Below is a small trained network, with its code and all its weights. Each question gives an input and a class and asks what happens when units are switched off, that is, made to give their printed mean instead of their output.

import numpy as np


def w(rows, s, z=0):
    codes = np.array(rows[::2]) - 128.0
    scale = np.full(codes.shape[1], s)
    scale[-1] = z or s
    return codes * scale


def f(y):
    return np.maximum(y, 0)


def log_softmax(a):
    a = a - a.max(-1, keepdims=True)
    return a - np.log(np.exp(a).sum(-1, keepdims=True))


def net(x, mask):
    res = np.array(x, float).reshape(1, 4) / 4 @ E
    y = f(res @ A[0][:, :-1].T + A[0][:, -1])
    res = res + np.where(mask, y, B[0][:, -1]) @ B[0][:, :-1]
    return log_softmax(res[-1] @ U[:, :-1].T + U[:, -1])


A, B = {}, {}
E = w([
[103,96,52],'x0',
[135,207,133],'x1',
[2,126,88],'x2',
[182,164,84],'x3',
],0.0072)
A[0] = w([
[144,143,58,219],'neuron 1',
[129,8,141,89],'neuron 2',
[33,117,142,171],'neuron 3',
[95,76,174,253],'neuron 4',
[127,127,124,95],'neuron 5',
[74,165,187,200],'neuron 6',
],0.017,0.0055)
B[0] = w([
[128,117,33,211],'neuron 1',
[54,94,231,201],'neuron 2',
[165,181,202,255],'neuron 3',
[101,254,108,242],'neuron 4',
[110,126,119,128],'neuron 5',
[148,209,87,221],'neuron 6',
],0.023,0.0078)
U = w([
[56,91,173,31],'0',
[89,2,47,38],'1',
[109,147,94,253],'2',
[200,136,191,117],'3',
],0.0082,0.0044)

Each question gives the input, the list of numbers given to net, and the class t.
The units are the neurons (one row each of A and B). Each row of codes is followed by its name. A weight is (code - 128) times the scale printed after its matrix; where a second scale follows, it is the last column's (A, B and U).
mask holds one flag per neuron, in row order. A switched-off neuron (its flag False) gives its mean, the last column of its row in B, instead of its output. The means were averaged over made-up inputs and are rounded, as every weight is.
A unit's drop is (log p(t) with every unit on - log p(t) with that unit switched off) / (log p(t) with every unit on - log p(t) with every unit switched off).
The circuit of an input: a set's keep is (log p(t) with only the set's units on - log p(t) with every unit switched off) / (log p(t) with every unit on - log p(t) with every unit switched off). Starting from all 6 units, units are removed one at a time, each time the one whose removal leaves the highest keep (on an exact tie, the one counted first), for as long as the keep stays at least 0.8.
circuit, biggest first: the units of the circuit, biggest drop first
most important unit: the unit with the biggest drop
k most important neurons: the k neurons with the biggest drops, biggest first
drop when u is switched off: that unit's drop, to one decimal
input [-5,-7,-7,-6], class 0: 2 most important neurons	[neuron 2; neuron 3]
input [-3,-3,-7,-3], class 0: most important unit	neuron 3
input [7,3,6,6], class 1: circuit, biggest first	[neuron 4; neuron 1]
input [-3,-3,-8,-6], class 0: circuit, biggest first	[neuron 2; neuron 3]
input [-3,-1,4,-5], class 3: 2 most important neurons	[neuron 3; neuron 1]
input [1,-8,-1,2], class 0: 2 most important neurons	[neuron 2; neuron 6]
input [6,4,0,4], class 1: circuit, biggest first	[neuron 4; neuron 3; neuron 1]
input [2,-2,-5,-5], class 0: circuit, biggest first	[neuron 2; neuron 6]
input [3,4,-7,8], class 1: 4 most important neurons	[neuron 4; neuron 3; neuron 1; neuron 6]
input [4,-1,0,5], class 1: 2 most important neurons	[neuron 4; neuron 3]
input [1,-4,1,-3], class 0: 3 most important neurons	[neuron 2; neuron 6; neuron 1]
input [-1,-5,-7,-5], class 0: 3 most important neurons	[neuron 2; neuron 3; neuron 6]
input [-5,-6,6,0], class 3: 3 most important neurons	[neuron 3; neuron 1; neuron 2]
input [-5,-5,8,-5], class 3: most important neuron	[neuron 3]
input [8,0,-3,3], class 1: 2 most important neurons	[neuron 4; neuron 3]
input [2,-4,-5,-6], class 0: drop when neuron 6 is switched off	0.1
input [3,-7,8,1], class 3: drop when neuron 3 is switched off	1.5
input [6,-1,0,2], class 1: drop when neuron 4 is switched off	0.2
